Here is a tiny trained network, its code and every weight. The questions are about switching its units off for an input and a target symbol, where a switched-off unit gives its printed mean instead of its output.

import numpy as np


def w(rows, s, z=0):
    codes = np.array(rows[::2]) - 128.0
    scale = np.full(codes.shape[1], s)
    scale[-1] = z or s
    return codes * scale


def norm(h):
    return h / np.sqrt((h * h).mean(-1, keepdims=True) + 1e-5)


def f(y):
    return y / 2 * (1 + np.tanh(0.7978845608 * (y + 0.044715 * y**3)))


def softmax(a):
    e = np.exp(a - a.max(-1, keepdims=True))
    return e / e.sum(-1, keepdims=True)


def log_softmax(a):
    a = a - a.max(-1, keepdims=True)
    return a - np.log(np.exp(a).sum(-1, keepdims=True))


def net(x, mask):
    ids = ['ΓΞΦΩαζλμπτψ'.index(c) for c in x.split()]
    T = len(ids)
    res = E[ids] + P[:T]
    u = 0
    for l in range(2):
        r = norm(res)
        for j in range(3):
            rows = slice(2 * j, 2 * j + 2)
            q, k, v = (r @ M[l][rows].T for M in (Q, K, V))
            z = softmax(np.where(np.tri(T) > 0, q @ k.T / 2**0.5, -1e9)) @ v
            o = O[l][rows]
            res = res + np.where(mask[u + j], z, o[:, -1]) @ o[:, :-1]
        u += 3
        y = f(norm(res) @ A[l][:, :-1].T + A[l][:, -1])
        res = res + np.where(mask[u : u + 4], y, B[l][:, -1]) @ B[l][:, :-1]
        u += 4
    return log_softmax(norm(res)[-1] @ U[:, :-1].T + U[:, -1])


Q, K, V, O, A, B = {}, {}, {}, {}, {}, {}
E = w([
[20,125,101,108,144,98,109],'Γ',
[93,119,90,93,156,220,114],'Ξ',
[41,139,74,133,176,152,173],'Φ',
[42,142,159,57,141,130,84],'Ω',
[104,155,190,52,146,200,110],'α',
[181,138,122,145,59,219,153],'ζ',
[165,107,145,124,43,170,66],'λ',
[179,69,131,106,130,120,58],'μ',
[173,129,191,171,162,158,83],'π',
[115,142,131,219,81,163,7],'τ',
[77,204,109,238,120,84,89],'ψ',
],0.014)
P = w([
[217,254,15,48,79,42,90],'0',
[187,223,31,47,98,92,86],'1',
[172,215,58,56,91,115,70],'2',
[149,188,67,76,104,119,81],'3',
[139,173,84,99,109,126,83],'4',
[126,150,94,111,113,130,86],'5',
[113,130,103,125,122,137,88],'6',
[101,113,122,139,132,140,83],'7',
[93,95,136,153,140,142,89],'8',
[77,76,150,167,149,149,99],'9',
[63,51,169,185,159,155,119],'10',
[51,29,181,195,163,160,115],'11',
[51,15,174,197,173,173,100],'12',
],0.0064)
Q[0] = w([
[98,107,160,56,112,146,50],'L0H0',
[74,141,90,128,151,254,119],'L0H0',
[170,183,149,162,159,36,204],'L0H1',
[136,130,215,75,86,81,146],'L0H1',
[126,143,107,159,144,112,79],'L0H2',
[91,138,145,139,117,43,154],'L0H2',
],0.0099)
K[0] = w([
[179,53,164,180,143,142,133],'L0H0',
[98,5,195,113,93,165,153],'L0H0',
[166,206,52,60,132,131,136],'L0H1',
[170,169,37,160,120,85,177],'L0H1',
[153,126,146,188,95,142,102],'L0H2',
[95,138,150,143,137,77,141],'L0H2',
],0.012)
V[0] = w([
[109,164,116,70,220,142,129],'L0H0',
[111,35,46,82,183,132,145],'L0H0',
[101,144,118,80,22,102,121],'L0H1',
[182,73,2,154,103,143,85],'L0H1',
[229,89,100,153,126,213,124],'L0H2',
[126,150,95,128,116,121,54],'L0H2',
],0.0061)
O[0] = w([
[177,186,204,153,230,29,57,124],'L0H0',
[205,121,142,201,213,91,191,137],'L0H0',
[75,89,16,156,35,129,128,192],'L0H1',
[181,110,27,207,171,224,141,247],'L0H1',
[59,138,203,111,193,3,82,252],'L0H2',
[143,250,137,51,172,95,135,247],'L0H2',
],0.0048,0.0043)
A[0] = w([
[255,94,181,169,64,28,37,250],'L0N0',
[200,91,139,82,141,42,107,140],'L0N1',
[168,45,68,112,218,115,145,128],'L0N2',
[198,86,125,124,92,194,107,127],'L0N3',
],0.0053,0.0017)
B[0] = w([
[128,152,135,86,110,221,170,218],'L0N0',
[116,110,76,171,2,169,78,101],'L0N1',
[78,119,113,148,166,149,116,203],'L0N2',
[64,188,144,169,198,183,180,249],'L0N3',
],0.0097,0.0017)
Q[1] = w([
[46,117,89,59,116,159,99],'L1H0',
[94,120,127,95,172,165,99],'L1H0',
[248,1,138,135,46,9,189],'L1H1',
[113,163,155,233,82,137,96],'L1H1',
[90,160,178,164,103,148,104],'L1H2',
[193,61,151,87,60,45,219],'L1H2',
],0.0088)
K[1] = w([
[106,105,159,181,84,129,140],'L1H0',
[102,117,179,157,139,131,179],'L1H0',
[153,230,56,69,122,126,176],'L1H1',
[67,127,146,106,148,152,91],'L1H1',
[10,135,116,156,173,127,125],'L1H2',
[158,137,54,53,117,130,129],'L1H2',
],0.011)
V[1] = w([
[175,170,92,110,131,90,144],'L1H0',
[176,214,153,156,109,152,236],'L1H0',
[115,2,109,17,148,159,122],'L1H1',
[86,169,104,117,175,76,187],'L1H1',
[105,133,116,250,116,28,111],'L1H2',
[72,132,109,67,173,158,193],'L1H2',
],0.008)
O[1] = w([
[123,94,192,199,150,101,115,155],'L1H0',
[149,216,180,168,103,194,235,171],'L1H0',
[185,254,36,44,106,158,117,202],'L1H1',
[44,178,117,109,60,67,253,76],'L1H1',
[67,238,105,157,124,117,77,2],'L1H2',
[207,96,60,71,199,86,235,218],'L1H2',
],0.0076,0.0034)
A[1] = w([
[149,86,152,148,37,132,65,154],'L1N0',
[81,124,179,133,131,121,162,2],'L1N1',
[52,199,181,164,104,133,145,93],'L1N2',
[169,151,255,143,143,119,176,123],'L1N3',
],0.0074,0.0017)
B[1] = w([
[2,122,137,108,236,99,218,217],'L1N0',
[175,69,45,72,221,134,133,17],'L1N1',
[144,252,131,95,168,132,57,254],'L1N2',
[58,119,145,118,172,106,118,164],'L1N3',
],0.0098,0.00087)
U = w([
[163,94,255,70,121,106,112,183],'Γ',
[71,207,155,161,114,134,58,95],'Ξ',
[68,35,196,188,115,124,82,176],'Φ',
[140,135,171,24,79,54,96,153],'Ω',
[129,155,158,175,129,138,200,244],'α',
[111,113,71,170,193,64,159,8],'ζ',
[126,77,49,113,43,191,100,5],'λ',
[140,202,129,169,82,83,82,125],'μ',
[63,153,136,88,76,180,223,111],'π',
[78,111,86,89,72,47,122,158],'τ',
[226,148,70,135,179,133,87,183],'ψ',
],0.0086,0.002)

Each question gives the input, a string of symbols that net reads in full, and the target symbol t.
The units are the heads (2 rows each of Q, K, V and O) and the neurons (one row each of A and B). Each row of codes is followed by its name. A weight is (code - 128) times the scale printed after its matrix; where a second scale follows, it is the last column's (O, A, B and U).
mask holds one flag per unit, layer by layer, with each layer's heads first. A switched-off unit (its flag False) gives its mean, the last column of its rows in O or B, instead of its output. The means were averaged over made-up inputs and are rounded, as every weight is.
A unit's drop is (log p(t) with every unit on - log p(t) with that unit switched off) / (log p(t) with every unit on - log p(t) with every unit switched off).
The circuit of an input: a set's keep is (log p(t) with only the set's units on - log p(t) with every unit switched off) / (log p(t) with every unit on - log p(t) with every unit switched off). Starting from the 12 units with the biggest drops (on a tie, the unit counted first), units are removed one at a time, each time the one whose removal leaves the highest keep (on an exact tie, the one counted first), for as long as the keep stays at least 0.8.
units of the circuit, in order: the units of the circuit, biggest drop first
most important unit: the unit with the biggest drop
top k neurons: the k neurons with the biggest drops, biggest first
k most important neurons of layer l: the k neurons of layer l with the biggest drops, biggest first
which heads matter: for each layer, one digit per head in row order, 1 if its drop is at least 0.15 and else 0, layers parted by /
input Ξ μ Ξ Ξ α μ α ζ Ξ α Ω, target Ω: units of the circuit, in order : (L0H1 L1H1 L0N3)
input Ξ α Ξ, target Ω: which heads matter : 110 / 010
input ψ τ α λ λ ζ Ξ Γ μ Φ τ α, target Φ: units of the circuit, in order : (L1H1 L0N0)
input λ ψ α Ξ Ω μ Ξ Φ λ Ξ λ Γ, target λ: which heads matter : 101 / 000
input Ξ Ξ λ μ α, target ψ: units of the circuit, in order : (L1H1 L0H1)
input ζ Φ α λ Φ Ξ λ τ α Ξ π Ξ, target Γ: units of the circuit, in order : (L0H1)
input Γ Ξ μ Γ, target ψ: 2 most important neurons of layer 0 : (L0N1 L0N0)
input Ξ Ξ Ξ ζ, target α: which heads matter : 100 / 110
input Ξ Φ λ, target π: which heads matter : 100 / 010
input Ξ ψ Γ Ξ Γ Ξ Ξ, target ζ: units of the circuit, in order : (L0H0 L1H1 L1H0)
input Ξ Γ Ξ μ α, target ψ: units of the circuit, in order : (L1H1 L0N1)
input ζ Ω Ξ Ξ ζ α Ξ λ λ Ω, target λ: which heads matter : 100 / 000
input Ξ π π Ω ψ α, target Ξ: which heads matter : 100 / 001
input Ξ τ Ξ λ λ, target π: units of the circuit, in order : (L1N0)
input λ λ Ξ Ξ τ, target Φ: which heads matter : 000 / 010
input Ξ ψ Ξ Ξ Ξ Ω ζ α α Ξ Φ Γ, target τ: 2 most important neurons of layer 0 : (L0N3 L0N0)
input Γ Ω ζ ψ ψ Ξ Ξ ζ τ λ, target Φ: top 2 neurons : (L1N0 L0N3)
input τ Ξ λ Ξ λ ζ π, target Γ: which heads matter : 100 / 000
input ψ τ Φ, target Ξ: which heads matter : 000 / 001
input λ ζ Ξ π λ, target Γ: most important unit : L0N0
input Ξ Ξ π τ ψ Ξ, target Ξ: top 2 neurons : (L0N2 L0N0)
input Ξ λ ζ Ω λ ζ Ξ μ Ξ ζ, target ψ: top 3 neurons : (L0N1 L1N0 L0N2)
input λ ζ ψ τ ψ Ξ Ξ ζ α Ξ ζ π Ω, target Γ: which heads matter : 010 / 010
input Ξ Ξ Ξ Ξ π Ξ τ ζ λ Γ Ξ ψ Ξ, target Ξ: which heads matter : 000 / 001
input Γ λ Γ, target λ: which heads matter : 001 / 000
input Ξ ζ Φ α μ Ξ π Ξ, target Γ: units of the circuit, in order : (L0H1 L0N0 L1H2)
input α μ Ω, target ψ: which heads matter : 001 / 010
input λ ζ ζ ψ λ ψ ζ τ Ξ Ξ Ω, target Ω: 2 most important neurons of layer 0 : (L0N3 L0N0)
input ζ ζ ζ, target α: units of the circuit, in order : (L1H0)
input ζ ζ ψ Φ α ζ λ μ Ξ α Ξ Γ, target τ: which heads matter : 010 / 110
